[ -2.1 -13.9  -0.2  10.7  26.5  -2.1  11.9  -2.3 -10.0  -3.7  -2.8   1.9
  21.9  -5.3  -2.6  43.7  25.0   0.0  -0.1  -5.9   4.2  -1.5 -27.8  23.0
   1.7 -36.1  -0.1 -10.9   3.7 -11.5  -3.9  15.2   2.6  52.5  13.9 -12.8
   5.3   7.7  -0.8  -2.5   0.3 -21.1 -10.0 -14.7  -1.9  -1.8   8.7  15.3
   3.1   5.9  -1.4  -0.1 -11.5 -20.4  -7.6 -41.5  16.7]  [50]
[  1.9  -4.8   1.9 -11.7 -58.8  -0.6 -11.6   2.8  13.8   0.0  25.7  -5.3
 -31.6  11.9   7.4 -61.9 -32.4  -0.3   3.0  -0.9  -3.5   5.2   8.4 -40.0
  -6.3  45.9   5.7  13.6 -10.6   3.6  26.7 -23.2  -1.7 -67.1 -63.2  16.5
  -6.0 -11.0  -6.2  11.1   0.4  38.1  12.4  19.8  -5.6  10.7 -17.2 -24.7
  -1.5  -8.3   2.0   6.8  16.9  47.0  11.6  97.6 -15.4]  [50]
[  1.3  26.2  -2.2  -2.2  59.2   4.4  -3.9   3.3  -7.7   5.4 -22.5   4.9
  14.7  -4.2  -8.0  13.1   2.0  -0.9 -14.0   6.9 -20.2  -8.4  33.4   7.9
   2.4  -5.5  -4.5   0.5   8.1   7.6 -48.9  11.1  -0.6   1.6  40.4  -1.5
  -5.2   3.4  10.3  -0.6  -2.8  -5.2   2.0   4.1  11.8 -11.5  11.7   7.5
  -6.3   3.5   2.1  -5.0  -7.4  -9.2  -1.6 -48.4 -13.0]  [43]
[  1.2  -1.7   2.0 -18.8 -61.3   0.5 -21.0   7.1  13.9  -4.0  37.7  -3.7
 -38.1  16.5   0.6 -64.4 -26.0  -2.6 -10.0   0.3 -19.4   5.0   6.8 -39.2
 -10.7  54.0   9.0  12.0 -10.2  -6.8  -4.6 -18.1  -1.7 -67.3 -61.9  16.7
 -10.8  -9.8  -6.8   7.9  -2.0  49.6  13.8  21.3  -5.1  14.0 -17.3 -32.3
 -11.2  -5.2   4.0  13.0   9.3  32.2  12.6  99.9 -26.2]  [50]
[ -4.4 -45.6   4.1  12.2 -21.1  -8.0  11.1  -3.3   9.1 -12.8  35.2  -4.4
   5.9   6.4   8.1  26.3  20.8   0.2  12.7 -16.9  26.2   9.5 -72.0  11.5
  -4.3 -24.0   7.4 -10.4  -9.4 -28.1  53.1   1.0   4.1  44.7 -59.0 -10.0
  11.9   0.6 -17.0  -8.7   3.7   8.6 -13.1 -14.7 -16.0  19.6  -6.8  -4.5
   6.7   2.1  -4.0   9.8  -5.1  -5.8  -2.5  28.4  29.9]  [50]
[ -1.1  28.9  -1.4   0.9  27.5   3.9  -5.0   5.8  -6.1  -3.3 -11.4   6.1
  15.0  -4.1 -15.1  32.6  17.3  -2.6 -27.3   5.0 -25.1 -10.1  26.2  20.2
   0.3  -9.1  -0.7  -4.0   6.9 -15.4 -72.2  19.7   1.5   6.4  45.6  -4.8
  -4.5  12.5   8.8  -7.9  -4.4  -5.0  -0.6  -3.7   8.3  -9.5  12.1   8.7
 -10.9   8.0   3.0   1.7  -9.0 -29.2  -4.4 -44.6 -16.3]  [50]
[  4.2  29.2  -0.4 -20.6 -32.2   4.6 -20.4   7.1  12.0   6.0   8.0  -1.5
 -36.5   8.8  -2.3 -66.4 -37.4  -1.1  -9.2  11.7 -20.5   0.2  49.4 -39.5
  -4.8  57.2   1.3  19.4  -2.5  15.9 -16.9 -23.1  -5.0 -83.6 -32.0  19.4
 -14.0 -11.1   4.4  13.1  -3.2  57.0  21.9  31.1   5.0  -0.3 -12.9 -25.3
  -9.4  -8.4   5.1   2.7  16.0  37.2  11.3  73.0 -40.9]  [50]
[  0.5  22.5   0.4  -7.6  -6.2   2.4 -11.8   3.0   3.6  -3.0  11.2   0.8
 -11.4   6.6  -5.8 -24.3  -1.8  -2.1 -14.2   2.4 -18.1  -0.9   9.3 -11.9
  -4.2  16.8   2.8   4.5  -1.4  -5.6 -23.7   1.9  -0.6 -29.8  -8.6   5.8
  -6.2  -2.0  -0.2   1.6  -2.7  25.6   6.2   9.4   1.9   1.6  -3.7  -9.1
  -8.5  -0.2   2.9   5.6   1.1   2.6   4.3  29.9 -18.1]  [43]
[  0.1  25.8  -2.1  -0.3  41.3   4.4  -1.5   5.1  -7.5   0.9 -18.2   5.5
  11.3  -5.2 -13.4  26.5   9.5  -1.7 -16.6   7.8 -20.7  -9.5  29.0   9.4
   0.1 -14.3  -5.9  -2.4   9.1  -1.7 -59.9  14.5   0.5   2.2  49.6  -3.2
  -5.3   8.8   9.5  -6.7  -3.7 -12.7   0.2  -1.3   8.5 -10.0  15.5   8.8
  -7.7   5.3   2.8  -2.2  -7.5 -16.4  -4.1 -50.6 -15.9]  [43]
[  0.7   2.2   1.5 -10.2 -34.1   0.4 -10.2   2.8   7.7  -0.7  21.7  -2.9
 -19.0   9.3   1.7 -42.3 -19.0  -0.9  -1.7  -0.6  -4.6   3.1   0.8 -22.7
  -4.7  32.9   5.6   6.6  -5.3  -2.0   9.4 -13.6  -0.4 -26.7 -34.3   9.2
  -4.1  -7.1  -4.6   5.6  -0.8  30.8   7.9  11.5  -2.7   7.1 -10.5 -14.3
  -4.8  -4.4   2.1   5.9   8.1  16.0   7.6  75.6 -13.3]  [50]
[  1.1  -4.6   0.2  -4.7 -12.2   0.1  -1.3  -1.1   2.6   2.3   1.6  -1.4
  -6.6   1.6   4.0 -27.6  -7.1   0.4   4.4   0.7   2.5   1.4   8.1  -7.9
  -0.2   9.7  -0.7   3.9  -2.7   6.8  12.7  -9.4  -1.2 -11.8  -7.2  10.3
  -0.3  -1.8  -0.3   3.8   0.6  10.2   1.8   9.7   0.8   0.3  -4.0  -5.4
   0.5  -2.4   0.0  -0.9   4.3  12.1   2.5   8.8   7.0]  [43]
[ -0.5  18.9  -2.0   4.3  37.9   3.0  -2.3   3.4  -8.2  -0.2 -19.5   5.7
  12.0  -6.5 -10.9  31.7  19.4  -1.3 -16.3   4.0 -17.8  -8.1   4.3  26.4
   1.8 -22.8  -3.4  -6.3   7.9  -5.3 -58.1  17.8   1.2  20.8  37.8  -7.4
  -3.1   8.1   9.0  -5.8  -3.1 -20.7  -2.2  -5.0  12.7  -9.1   8.6  14.5
  -6.1   7.3   1.8  -0.6  -8.9 -25.0  -4.9 -43.8  -9.9]  [50]
[ -1.5 -26.4   1.1   7.9 -10.0  -4.4  12.7  -4.7   1.5  -3.1  19.2  -2.2
   4.9   0.7   8.1  11.6  10.8   1.2  13.4  -8.7  21.5   4.8 -32.0   6.8
   2.0 -11.4   1.4  -5.7  -4.6  -4.9  37.1  -0.1   1.9  29.7 -18.5  -7.5
  10.6   0.5  -6.8  -2.4   3.8  -7.6  -4.4 -10.6  -8.0   5.3  -1.1   3.2
   6.7   0.3  -3.0   1.0  -2.0   0.6  -1.4  -5.7  23.6]  [43]
[ -0.6   2.5  -0.3   1.5  10.9   0.9  -1.3   1.3  -2.4  -1.0  -1.7   2.5
   5.6  -1.0  -2.5  14.2   8.7  -0.8  -4.9   0.3  -5.3  -3.9  -0.8   6.1
   1.6  -7.5  -0.2  -1.5   2.8  -5.3 -25.8   4.9   1.0   8.8  12.1  -3.4
  -0.1   4.5   1.3  -3.9  -1.0  -9.6  -0.4  -3.2   0.7   0.4   2.3   0.5
  -2.2   2.9   0.9   0.8  -8.7 -13.8  -0.6 -23.7  -2.5]  [43]
[ -1.9  -4.9   2.1   4.3  -3.2  -1.1   6.1   0.5   2.0  -7.1   7.5   0.8
   8.8   2.4  -2.8   9.9  11.5  -0.3  -4.8  -5.8  -5.0  -1.2 -21.4  10.7
  -1.0 -22.2   2.9  -5.2  -0.1 -15.9  -6.1   6.4   3.2  25.1  -0.6  -4.5
   1.1   3.4  -2.8  -6.1  -0.7   4.9  -4.4  -7.8  -2.8   3.2   0.7   2.8
  -0.2   3.1  -0.3   4.8  -5.0 -10.7  -2.0 -15.3   6.7]  [43]
[ -1.2 -30.4   4.3  -5.0 -67.1  -5.4  -6.0   0.4  16.2  -8.7  47.2  -6.9
 -26.3  13.3  10.0 -44.0 -17.9  -0.1   9.6  -9.8  13.7  10.7 -31.0 -22.5
  -7.5  45.6   9.5   3.0 -15.6 -15.2  52.4 -18.3   0.5 -28.7 -85.7  10.2
   1.2  -9.5 -16.6   4.1   2.5  40.6   1.9   8.6 -14.6  19.6 -19.8 -23.1
   5.0  -5.7  -0.4  12.6   8.6  24.0   7.9  99.9  10.8]  [50]
[ -3.9 -17.4   0.3  15.4  37.3  -2.7  16.1  -3.4  -8.6  -8.4   0.9   3.6
  32.9  -8.0  -5.7  67.7  43.3  -0.1  -2.8 -10.6  11.3  -1.8 -41.1  37.5
   2.9 -58.6   0.1 -19.6   4.9 -22.1  -6.6  25.7   4.4  75.3  28.1 -22.7
   7.7  11.7  -2.6 -15.8   0.8 -36.2 -18.3 -25.4  -2.9  -2.6  11.6  22.1
   3.7  11.7  -3.2   0.2 -21.2 -35.4 -10.7 -75.0  32.7]  [50]
